Each row of numbers stands for one element and depends on some of the facts below. Use the named rows to name the rest.

Facts:
k122: α k84; φ k350; θ k324
k131: φ k667; β k342,k324
k138: β k623,k202
k162: φ k84; θ k566
k166: β k832,k39
k183: φ k954; β k571,k70,k976; θ k970
k187: θ k276
k193: φ k439; β k566,k426,k9
k204: φ k589; β k70,k736,k439,k545,k187,k494; θ k229
k206: φ k564; β k426
k210: φ k745; β k439,k122,k246,k583; θ k950
k215: β k310,k75,k812; θ k349
k230: β k522
k238: φ k973
k243: α k953; φ k553; θ k581
k246: θ k238
k248: φ k32; θ k317
k253: φ k600
k27: β k28,k426,k494,k202
k272: φ k902; θ k229
k273: α k682; φ k229; θ k953
k28: φ k554
k281: φ k358; θ k187
k291: φ k131; β k624,k273,k445; θ k876
k30: α k566; θ k976
k309: φ k624
k311: φ k402; θ k39
k315: φ k311; θ k349
k317: β k632,k566,k583,k745; θ k911
k32: φ k39
k324: θ k911
k326: φ k45
k342: φ k555
k350: β k268,k459,k949,k246,k976; θ k997
k351: φ k42; β k703,k48; θ k571
k358: β k181,k202
k361: φ k943; β k853; θ k246
k368: θ k48
k370: θ k138
k381: α k950; φ k48; θ k976
k383: β k439,k124
k387: θ k423
k39: θ k726
k398: α k484; φ k445
k400: α k741; φ k326; β k790
k402: φ k669; β k431,k853; θ k997
k403: α k682; φ k272; β k624,k326,k484,k737; θ k712
k410: α k790; β k28,k545,k494,k324; θ k76
k413: φ k882; β k49; θ k124
k42: α k997; φ k958; θ k283
k426: φ k702; θ k246
k429: α k993; φ k805; β k500,k973,k268,k311,k324
k439: φ k317
k445: θ k712
k449: β k229,k276
k45: φ k370; β k281,k738,k445,k238
k459: θ k712
k464: φ k737; θ k449
k476: β k774
k48: φ k817; θ k993
k49: φ k253
k494: α k191
k500: θ k229
k517: φ k545; β k970; θ k692
k522: φ k649; θ k621
k527: α k790; φ k27
k530: α k566; φ k273; β k589; θ k39
k536: φ k49; β k309,k423,k552; θ k124
k542: β k484
k545: φ k400
k550: φ k429; β k28; θ k976
k552: α k459; φ k243; θ k449
k553: φ k206; θ k48
k554: φ k410
k555: φ k762; θ k703
k561: α k349; φ k726
k565: φ k648
k581: β k326,k191,k315,k702
k583: φ k230
k584: β k310,k883,k812
k589: α k625; φ k832; θ k812
k600: θ k790
k621: β k459,k202
k624: α k542; φ k351; θ k57
k648: φ k204; θ k736
k649: φ k571; θ k976
k653: β k309,k381
k654: φ k561; β k703,k564,k202; θ k900
k664: φ k248
k665: β k625; θ k632
k667: β k75,k648; θ k383
k669: φ k949; β k589,k124; θ k48
k675: α k106; φ k183; β k187
k682: β k122,k552
k692: φ k961; β k32
k7: φ k654; β k95,k229,k703,k370
k702: α k246; φ k746; θ k39
k703: φ k855
k71: φ k324; θ k985
k712: α k449; φ k583
k726: φ k623; β k243,k57; θ k625
k733: α k494; φ k75
k745: φ k844
k746: φ k522; β k268,k832,k553; θ k900
k747: β k30,k624,k162
k75: φ k530; θ k202
k76: β k805,k106; θ k484
k762: φ k398
k799: α k48; φ k368; β k49,k484,k762
k801: α k970; φ k30; β k326,k970,k122,k272
k805: φ k291; θ k726
k817: α k953; φ k70; θ k571
k830: α k726; φ k500; β k283
k832: φ k738; θ k985
k834: φ k733; β k703
k84: φ k830; β k625,k883,k565; θ k911
k844: α k246; φ k960; θ k816
k855: β k368,k844
k866: φ k361; β k500,k398,k32
k87: φ k464; β k30,k273,k70,k431
k874: φ k816; β k484,k589,k57,k953; θ k39
k882: φ k664; β k527,k484
k883: α k463
k9: φ k87; θ k324
k902: α k820; β k762; θ k741
k911: β k349,k703
k943: φ k181
k949: φ k387; θ k970
k95: φ k7; θ k124
k950: β k527,k464,k976,k381
k954: φ k536; β k398,k961
k958: φ k883; θ k632
k960: φ k281; β k310,k876,k445; θ k238
k961: α k976; φ k866
k970: θ k799
k973: α k39; θ k976
k985: β k315,k57,k561
k993: α k542; φ k665; β k326,k623,k70,k349,k253,k370,k238; θ k268
k997: β k439,k276

Some elements and their rows:
[  2  -1  -7   1  -5   1   5  -8  -3  -2   7   6   6  -4   4 -10  -4   2
   9   7  16   3   1  -2 -11  -5   0  -3   1  -2  12  -7]: k49
[  1   2   8  -3   6   0  -7  15   3   0  -7  -5  -5   0   1  28   3  -7
  -6 -10 -12  -5  -1   0   1   9   3   8   0   4  -8   6]: k183
[-5  1  9 -2 13 -1  7 13 -1  0  1 -5 -5  0  5 12  4 -3 15 -3  0 -1 -2 -5
 -9 11 12 -2  0 10  0 -1]: k445
[  4  -1  -5  -5  -7   0   2  -1  -2  -2   6   3   0   2  -5 -10  -7   4
  -6   2   9   4  -5   0  -4  -8  -6   1   1  -8   0  -2]: k439
[  3   1  -7   5  -9   1  -3 -10   2   0   2   6   6  -1   0  -6  -3   1
  -5   3   6   3   2   2  -1  -6  -3   2   0  -3   6  -4]: k653
[  4   0  -5  -2  -8   1  -1  -1  -2  -2   6   3   0   2  -3 -10  -7   4
  -8   1   5   4  -5   2  -4  -7  -7   1   1  -8  -1  -2]: k583
[ -3   3   8   3   9   0  -5   7   3  -1  -6  -4  -1   0   3   6   5  -6
   0  -5 -11  -2   1   0   7   9   6   1  -4   9  -2   2]: k215
[  0  -2   4  -2  -2   3 -12  -4   2   9   1  -3   3  -2  -5 -34  -4   6
 -13   9  23   7  -7 -19 -11  -1  -8   5   6 -11  18 -10]: k566
[  6   7  -6  -8  19 -10   1   9  -3 -28  12  21  -2   6  20  71   3  23
  23 -22 -14  -6  16  23  40   2  12  11  -5  13 -37  21]: k410
[  0  -1  -7   3  -6   1   0 -11   2   1   3  10   6   0   5   1  -1   4
  -4  10   8   2  -2  -1  -1  -4  -1  -2   0  -5   5  -4]: k206
[  0  -2  -5   2  -9  -2   4  -5  -2  -3   3  -2  -2   6 -12 -12  -7   6
  -7   4   9   4  -2  -3   6  -8  -2   0  -1  -6  -2  -8]: k703
[ -6   9  14  -1  14   3 -22  16   9  -1  -6  -9  -5   5   2  13   4  -1
  -7 -14   1   3  -6 -11  -1  14   4  19   1   7  -1  -4]: k84
[  5   0 -12  12 -18  -2   6 -10  -1  -3  -3   3   2   2  -7  13  -7  -5
  -7   4  -9   1   6  18   8  -7  -3   1  -4  -1  -6  -4]: k801
[  0  -1   1 -11   1   0 -11  -5   1  -1   6   0   2   2  -7 -13  -4  10
  -6   5  25   4  -3 -16  -3  -5   0   6   1  -7  11  -8]: k349
[  2   1  -1  -4  -1   1 -15  -8   6   0   2   2   5  -1  -3 -10  -2   7
 -10   3  19   3  -1 -14  -3  -3  -3  10   3  -9  12  -6]: k997
[  1  -1  -4  -3  -5   0   8 -12   0  -2   9   7   5  -1   3  -3  -4   3
   2  10  14   4  -2  -4  -5  -4   4  -4   0  -5   7  -5]: k564
[-2  1  5 -2  9  0 -3 14 -2  6 -3 -3 -6  0  4 17  5  2  5 -6 -3 -4 -1 -1
 -4  7  0  2  2  6 -6  6]: k464

Rows to name:
No name comes twice in this set of rows, the named rows included.
[ -6  10   9   4   8   1   0  25   3   1  -2 -12 -14   8   6  40  -2  -1
   4 -14  -8   3 -15  -1 -11  15   4  14   7  11 -22  -2] -> k324
[ 22 -18  22   9  27 -10  -5  23  -7  12   4  10  -1 -39 -14 -88  18   9
  -2   0  -8 -23   3 -17  32  15  14 -22  -5  -8  32  22] -> k39
[  5   1 -12  15 -17  -1   4  -8  -2  -2  -5   3   3   2  -7  10  -7  -7
  -4   3  -8   2   6  19   6  -6  -5   1  -4   1  -4  -5] -> k799

The same elements again, as new rows of numbers:
Known rows:
[ -1  13   1  17 -20 -12  14 -24  -2   1 -11 -24 -15 -13 -10  26  13  -6
 -11   6  16   7 -19   0  13   7   3]: k832
[  9  -9   4  22 -18  -5  13 -17  -7 -11 -16  -9  -5  -7   4  10  -4  -2
 -34 -21 -18  -1  -2   2   1 -16 -17]: k398
[-17  16   7  15 -22 -11   0 -31  -3  16 -25 -13 -20   1 -21  18  18  -4
 -12   0  46  12 -18 -17  12   3  -3]: k445
[ -3   2 -19   2  -8  -9   7 -12  -2   5  -9  -8 -12   2   3  13   2   5
  -8 -10   7  -6  -5   8   3  -1  -3]: k32
[ 10 -17 -23 -22  21  -6  21   4  18 -63  25  12   4  19   7  37 -13   3
 -19 -15 -29 -10   8  17  -7  -9   2]: k276
[ -8  -9 -30  -3   7   5  -3  -4  32   9  16   4   5   7   3   8  -4  18
  21 -13 -15   8   6  26   1   9   8]: k449
[ -4  19 -12  17 -12  -7  12 -23  -5  -7 -22 -18 -17 -14  -4  28   8  -5
 -16  10  27  12 -14  -6   6   1   2]: k464
[ -2  16  -4  16 -19  -9  14 -22  -3 -12 -24 -18  -4 -14  -2  22   9  -5
 -14  12  13  10 -11   0   2   1   5]: k553
[ -3   8   3  -1  -8  -4   7 -15   7   4  -9  15  -2  11  -4  15   0   7
 -12  -8   1  -3  -7  -4   0   0   3]: k310
[-16  11   3   7 -22  -1   1  -5   7  11 -30  -1   2  -9  -3   6  12  -3
 -16   4  23  18 -21 -21   4  -7   5]: k215
[ -6  16  16  11 -16  -6  10 -14   4 -21 -28 -11   0 -18 -13  24   7  -4
 -15  22  -6  15  -9   2  -7   4   4]: k9
[ -1   6   2   2  -9  -3   5 -10   4 -19 -15   5 -11  -2   7   7  -2   8
 -14   9 -15   4   8  20 -14   2   1]: k28
[-12  -1 -20   6  -5   3   1  -2   9   3 -13   5   1  -3  11   4  -3   7
  -6  -5   4   6  -2  -1  -1  -5   2]: k76
[  7 -22  -9  -6   8   1  -1  -1  20   1  12   4   3   4  -7   7   0   7
   6 -15 -17   7  18  15   1  -3   0]: k911
[-35   9 -39  -5   5   6  -8  -7   9  18 -10  39 -10  25  28  -3 -14  28
  -5 -17 -11 -10  -1  22 -14   8  -1]: k625
[ 13  10  27   5 -16   3  20 -30   3 -36 -29 -26 -14 -13  13  27   5 -14
 -16  -3   9  11 -16 -41   4 -18   3]: k817
[-10  15  -7  11 -16  -8   8 -18  -1  -5 -26 -15 -16 -13  -2  18  13  -5
 -10   4  26  16 -21 -14   9  -2   2]: k649

Name these rows:
No name comes twice in this set of rows, the named rows included.
[  5   4  33   3 -10   1  10 -10  -9  -2 -45  -7   3 -21  -9   2   8 -10
  -1  20  28  30   7 -54  -8  -8  -1] -> k403
[ -2  -1 -11 -18  13  -8  25   0  11 -71  12  -1   2   9   3  42  -4  -6
 -35  -1 -14  -2  -9  12  -3  -7   6] -> k187
[ 22   0  25   7  -8   2  13 -15  -9 -23 -21   2   0  -9   7   9  -9   1
 -15   5 -11   6  21 -21 -17  -9  -5] -> k527
[ 11 -14  16 -15  16  -9  13   3  -4   0 -19   0  -2 -13  10   3  19   5
  21  10  24  -2   8 -24  -6  -4   6] -> k400
[  5  -7 -38 -20  16 -10   8  14  13  26  16  15   9  11   3   4   9  21
  31   2  15  -8  13  32   4  15  14] -> k741
[-16   8 -26 -18  17  -3   7  -7  13  26  -8   6  -7   2   6   8  20  15
  33  16  36  -5  -5   2   0  20  16] -> k820
[-29 -39   3  22   7  15 -12 -23  10  60 -14  -8  13 -17 -56 -21   6  22
  54 -26 -31  16  46  14  -2  32 -23] -> k138

The same elements again, as new rows of numbers:
Some elements and their rows:
[ -7   7  -9  12  -9  -7  -6   6 -18  11  -9   7  11  10]: k733
[-12  -6  -5   8  -5   2  -8   8   2  -6 -19  -4   7  31]: k368
[ 28  -5   4   2 -19  -8  -5 -19   4 -18  26  39  -7 -19]: k229
[ -1 -10   3  14  12 -11  12  -3  11  10   0   4   4  12]: k7
[ 5 -1  1  0 -3 -4 -6  0 -1 -4 -1  2  2  1]: k36
[  1   1  -1   1 -32  -7   1  -5 -26  14   6  -5   6 -13]: k398
[ -6 -11  -9 -10 -24   9   0 -19   4  -6  -2  -6   0   3]: k445
[ 17  17  14  20   2 -22  -4   6 -33  -1   4  11   8  -9]: k712
[ 42  -3  19  -1  20  18   8   2   4 -11   7  18  -6  -6]: k484
[ -9  -3  -3  11 -19  -4   2  10 -21  16   2  -4  -3 -10]: k400
[ 22   6  12   2   1 -15  -4   6 -10  -7  11  23   0 -11]: k900
[ -1  16  13  13 -34   8 -61 -23 -40  46   1 -14  -7  21]: k844
[-12 -12 -17  -5 -21  19   2 -27  17 -11   4   4 -11   0]: k667
[ -3   6  10   0  12 -11  11   6  -9  -6  10  20 -11 -12]: k383
[-17   3   0   6  20   4   4  -2  -1  -6 -16 -20  -2  13]: k517
[-23  -5  -6  21 -16   4  -7  -7 -19  -4 -26 -33  12  31]: k381
[  9  -5  -2 -10 -21   0   0 -15   0  -4   9   7   2  -6]: k943

Name these rows:
No name comes twice in this set of rows, the named rows included.
[-24  -6 -13  18 -26   4 -10   3 -13   3 -24 -15  12  36] -> k973
[  6  12  14   9  28  -9   7   8 -12  -8   2   4  -4  -3] -> k692
[-27   4   1   3  24  -1   7  -1  -2  -8 -16 -17  -7  12] -> k210
[  8 -16  13  22  22 -14  14 -15   9   5   2 -21   7   8] -> k834
[-22   5 -23   4 -29   1  -2  16 -29  21   0 -22  -4   5] -> k410
[ 19  -7  16  -1  20 -14  -5  13  13 -20   2  22   1  18] -> k48
[  3 -11  -4 -17  10   4  -9   3  21 -15  -7 -12  -3  18] -> k459
[ 32  -6  19  -7  22 -16  -3   4  11 -17  16  25  -4  -7] -> k349
[  7 -19  -8   4 -10  -1   5   7  13  17  10 -32  -4  12] -> k654
[ 14  -4   0  -7 -21   8   2 -17  -3  -4   9   6   0  -7] -> k49
[ 22  44  66  31  11  56  33  13  88  -9 -23   5 -27 -30] -> k542
[-12  -6  -8  13 -22  12   6   5 -18  20  -7 -18  -2  -2] -> k902
[ 21   7  17   5   4 -17  -1   8 -12  -8  13  30  -4 -14] -> k124
[ 33  -5  27  -4  12 -18  -4  13   0 -29  16  29  -9   5] -> k976

